[[-10 -47 -59  17  -3  10  -2   7 -43   8  46  -7  11  -9 -34  41]
 [ 26  31 -20 -46  12  13  38  14  23  34 -15 -33 -26  -9  35 -27]]
:
[[ 26  31 -20 -46  12  13  38  14  23  34 -15 -33 -26  -9  35 -27]]

[[ 13 -45 -32 -39 -45  34]
 [-56  39 -20  -3 -10 -45]
 [-36  37   7  44 -58 -51]
 [ 50  39  20  16  44   3]
 [-41  47 -42 -20 -28 -42]
 [ 17  38  42 -16  54 -29]
 [ 14  51  14  -3  59 -33]
 [-28  43 -19 -59  43 -38]
 [ 38  30  45  44  51 -46]]
:
[[-56  39 -20  -3 -10 -45]
 [ 50  39  20  16  44   3]
 [ 17  38  42 -16  54 -29]
 [-28  43 -19 -59  43 -38]]

[[ 22 -30  -2  23  15  15 -48  20  21  24]
 [ -2 -16   1  -1 -22 -12   7  10   6   4]
 [-40  -1   5   8 -28   8   1  22   0  -5]
 [-33  -1   6  18  -4   7  -9 -25   6   8]
 [-10  18  -7 -16  -5   5  10 -23  -1  11]
 [ -2  33 -35 -19   5  13  -9 -13  43  -6]
 [-61   5  -3  11 -19   6  14 -28  10 -23]
 [ 22  -7  13  24  14  20   4   2   1  44]]
:
[[ -2 -16   1  -1 -22 -12   7  10   6   4]
 [-33  -1   6  18  -4   7  -9 -25   6   8]
 [ -2  33 -35 -19   5  13  -9 -13  43  -6]
 [ 22  -7  13  24  14  20   4   2   1  44]]

[[ 53  53  48]
 [ 30 -34  29]
 [ 53  45  38]
 [ 16 -17  -1]]
:
[[ 30 -34  29]
 [ 16 -17  -1]]

[[ 53 -11  23  23  -4 -46 -30   8]
 [ 38  14  34  10  -7 -49 -30  -1]
 [ 19 -45 -29  22   9  19   8  19]
 [-47 -19 -22 -14  -3  35  13 -10]]
:
[[ 38  14  34  10  -7 -49 -30  -1]
 [-47 -19 -22 -14  -3  35  13 -10]]

[[  0   3  41  -3  17]
 [  0   2  38  -3  16]
 [ -1   3  41  -2  14]
 [  6   1 -38   1 -14]
 [ 47  -8   3   5   3]
 [ -1  -1 -49   8 -16]
 [-43   1   0  -8   1]
 [-45   8  -9  -3   0]
 [-49   5  -2 -10  -3]
 [  0  -4  39   2  13]
 [-45   3  -4  -4  -1]
 [ 48 -12   3   5   0]]
:
[[  0   2  38  -3  16]
 [  6   1 -38   1 -14]
 [ -1  -1 -49   8 -16]
 [-45   8  -9  -3   0]
 [  0  -4  39   2  13]
 [ 48 -12   3   5   0]]
---
[[-30  14   5  20 -34  10  28]
 [-18  -5   2  10 -13  -2  15]
 [-22  13   9  11 -26   4   8]
 [-44  20  18  21 -51   5  19]
 [ -8  -1  -2   4  -2   5  14]]
:
[[ 28  15   8  19  14]
 [ 10  -2   4   5   5]
 [-34 -13 -26 -51  -2]
 [ 20  10  11  21   4]
 [  5   2   9  18  -2]
 [ 14  -5  13  20  -1]
 [-30 -18 -22 -44  -8]]

[[ 17  14   8 -20 -22   4 -16   7  -9]
 [  8 -12  12  14  18  -1 -55  32  19]]
:
[[ -9  19]
 [  7  32]
 [-16 -55]
 [  4  -1]
 [-22  18]
 [-20  14]
 [  8  12]
 [ 14 -12]
 [ 17   8]]

[[ -1   3  -5  -2   3 -10 -15  57  -5  31]
 [  2   7  26   5   4   7 -27  11   4  -7]
 [ 11  16  12  19   2   8  -6 -10  14 -13]]
:
[[ 31  -7 -13]
 [ -5   4  14]
 [ 57  11 -10]
 [-15 -27  -6]
 [-10   7   8]
 [  3   4   2]
 [ -2   5  19]
 [ -5  26  12]
 [  3   7  16]
 [ -1   2  11]]

[[-14 -10]
 [ 55 -45]
 [-12   2]
 [-21 -12]
 [  2  15]
 [-16  17]
 [  0  28]
 [  2 -57]
 [ 19  15]
 [ 28 -10]]
:
[[-10 -45   2 -12  15  17  28 -57  15 -10]
 [-14  55 -12 -21   2 -16   0   2  19  28]]

[[ 10 -35 -37]
 [ 24  14  56]
 [ -5 -13  -2]
 [ -7   2  -1]
 [  7  -5  -3]
 [ 24  15 -50]
 [ 48 -10 -36]
 [  7  -5 -50]]
:
[[-37  56  -2  -1  -3 -50 -36 -50]
 [-35  14 -13   2  -5  15 -10  -5]
 [ 10  24  -5  -7   7  24  48   7]]

[[  0 -14  63  24  26 -22 -11 -23  -1 -10   1  -4   1   0]
 [  0  17  56  23  26 -42  -4  16   2  -3   1   4   7   0]
 [  1 -31  26 -21  49   2  23 -45   1  -4   0  -6   3   0]]
:
[[  0   0   0]
 [  1   7   3]
 [ -4   4  -6]
 [  1   1   0]
 [-10  -3  -4]
 [ -1   2   1]
 [-23  16 -45]
 [-11  -4  23]
 [-22 -42   2]
 [ 26  26  49]
 [ 24  23 -21]
 [ 63  56  26]
 [-14  17 -31]
 [  0   0   1]]

[[-40   6   0 -16]
 [-36  11  -8 -17]
 [ 59   8  13 -26]
 [-16 -29  -6  -6]
 [-11  13   7  -5]
 [ 29  30  31  33]
 [-13 -13 -17  39]
 [ 20   9  16 -13]
 [ -1  -6  18  -7]
 [ 36 -16  -7  -1]
 [ 10   8 -11  22]
 [-38  -1  -2  14]]
:
[[-16 -17 -26  -6  -5  33  39 -13  -7  -1  22  14]
 [  0  -8  13  -6   7  31 -17  16  18  -7 -11  -2]
 [  6  11   8 -29  13  30 -13   9  -6 -16   8  -1]
 [-40 -36  59 -16 -11  29 -13  20  -1  36  10 -38]]
